Below are the code and all the weights of a small trained network. Each question names an input and a class and asks about switching units off, where a switched-off unit gives its printed mean instead of its output.

import numpy as np


def w(rows, s, z=0):
    codes = np.array(rows[::2]) - 128.0
    scale = np.full(codes.shape[1], s)
    scale[-1] = z or s
    return codes * scale


def f(y):
    return np.maximum(y, 0)


def log_softmax(a):
    a = a - a.max(-1, keepdims=True)
    return a - np.log(np.exp(a).sum(-1, keepdims=True))


def net(x, mask):
    res = np.array(x, float).reshape(1, 7) / 4 @ E
    y = f(res @ A[0][:, :-1].T + A[0][:, -1])
    res = res + np.where(mask, y, B[0][:, -1]) @ B[0][:, :-1]
    return log_softmax(res[-1] @ U[:, :-1].T + U[:, -1])


A, B = {}, {}
E = w([
[206,59,103,37],'x0',
[128,128,128,128],'x1',
[127,128,128,127],'x2',
[128,127,255,82],'x3',
[223,232,124,116],'x4',
[205,76,161,243],'x5',
[128,129,128,128],'x6',
],0.0074)
A[0] = w([
[197,87,161,196,161],'n0',
[170,85,133,93,80],'n1',
[132,135,5,137,70],'n2',
[137,119,96,135,28],'n3',
[130,159,132,99,67],'n4',
[142,109,208,127,104],'n5',
[83,84,130,130,91],'n6',
[173,66,97,37,88],'n7',
[48,182,93,11,32],'n8',
[178,82,136,191,2],'n9',
[151,98,115,92,80],'n10',
[202,212,120,112,81],'n11',
[121,128,168,108,81],'n12',
[79,162,96,64,80],'n13',
[160,179,123,99,108],'n14',
[117,118,119,128,46],'n15',
[167,167,138,145,113],'n16',
[140,130,71,137,93],'n17',
[124,138,214,78,70],'n18',
[111,138,38,139,88],'n19',
[56,190,149,165,62],'n20',
[34,11,121,111,62],'n21',
[68,188,152,177,79],'n22',
[174,201,126,105,67],'n23',
[150,107,100,110,39],'n24',
[164,87,109,93,47],'n25',
[120,151,215,67,124],'n26',
],0.016,0.0037)
B[0] = w([
[150,49,65,187,229],'n0',
[119,164,154,196,168],'n1',
[86,195,49,51,221],'n2',
[120,143,108,116,141],'n3',
[157,96,129,120,152],'n4',
[107,164,45,94,182],'n5',
[135,108,184,87,173],'n6',
[135,230,195,211,208],'n7',
[167,3,26,219,247],'n8',
[161,59,42,180,191],'n9',
[135,169,157,160,158],'n10',
[118,79,233,60,211],'n11',
[113,155,99,110,154],'n12',
[162,71,94,191,200],'n13',
[133,82,179,96,175],'n14',
[108,123,131,113,132],'n15',
[129,82,173,105,174],'n16',
[108,153,93,88,171],'n17',
[97,186,68,72,193],'n18',
[94,177,74,69,202],'n19',
[138,202,180,198,205],'n20',
[141,66,247,17,234],'n21',
[131,206,188,189,207],'n22',
[145,97,207,77,187],'n23',
[114,165,138,145,146],'n24',
[113,164,168,180,163],'n25',
[84,185,46,64,208],'n26',
],0.031,0.011)
U = w([
[122,41,31,161,253],'0',
[92,76,191,9,85],'1',
[25,209,2,21,51],'2',
[89,230,165,212,83],'3',
],0.0053,0.0048)

Each question gives the input, the list of numbers given to net, and the class t.
The units are the neurons (one row each of A and B). Each row of codes is followed by its name. A weight is (code - 128) times the scale printed after its matrix; where a second scale follows, it is the last column's (A, B and U).
mask holds one flag per neuron, in row order. A switched-off neuron (its flag False) gives its mean, the last column of its row in B, instead of its output. The means were averaged over made-up inputs and are rounded, as every weight is.
A unit's drop is (log p(t) with every unit on - log p(t) with that unit switched off) / (log p(t) with every unit on - log p(t) with every unit switched off).
The circuit of an input: a set's keep is (log p(t) with only the set's units on - log p(t) with every unit switched off) / (log p(t) with every unit on - log p(t) with every unit switched off). Starting from the 12 units with the biggest drops (on a tie, the unit counted first), units are removed one at a time, each time the one whose removal leaves the highest keep (on an exact tie, the one counted first), for as long as the keep stays at least 0.8.
units of the circuit, in order: the units of the circuit, biggest drop first
unit that matters most: the unit with the biggest drop
k most important neurons: the k neurons with the biggest drops, biggest first
drop of u: that unit's drop, to one decimal
input [-6,-7,3,5,-4,-8,-6], class 0: unit that matters most : n8
input [-8,-2,-6,-1,-3,6,-2], class 3: 3 most important neurons : [n22, n8, n20]
input [5,-4,-8,8,-7,-7,-3], class 2: 2 most important neurons : [n26, n18]
input [0,2,3,6,2,-6,1], class 0: 4 most important neurons : [n8, n2, n13, n19]
input [8,6,5,-5,-2,7,-7], class 3: 3 most important neurons : [n7, n8, n25]
input [-2,-2,-2,-8,-3,7,-8], class 2: 4 most important neurons : [n2, n8, n19, n13]
input [-1,6,8,8,6,-2,8], class 2: 2 most important neurons : [n26, n18]
input [7,5,7,0,-6,0,-6], class 3: 4 most important neurons : [n7, n1, n11, n25]
input [-5,-6,-1,-7,8,-3,0], class 1: 2 most important neurons : [n11, n23]
input [-6,-7,-4,-2,-5,1,-3], class 3: 3 most important neurons : [n20, n22, n11]
input [0,5,3,-7,-6,0,5], class 2: 3 most important neurons : [n2, n19, n11]
input [-6,4,5,4,0,-2,4], class 3: 2 most important neurons : [n20, n22]
input [-3,4,3,-8,4,7,0], class 2: 3 most important neurons : [n2, n8, n19]
input [2,-5,-1,-2,-6,-5,-6], class 1: units of the circuit, in order : [n21]
input [-3,-4,-6,4,8,-6,-6], class 1: drop of n23 : 0.9
input [-3,-2,6,2,-8,6,5], class 1: drop of n21 : 3.7
input [3,5,-8,-2,8,-7,4], class 1: drop of n24 : 0.0
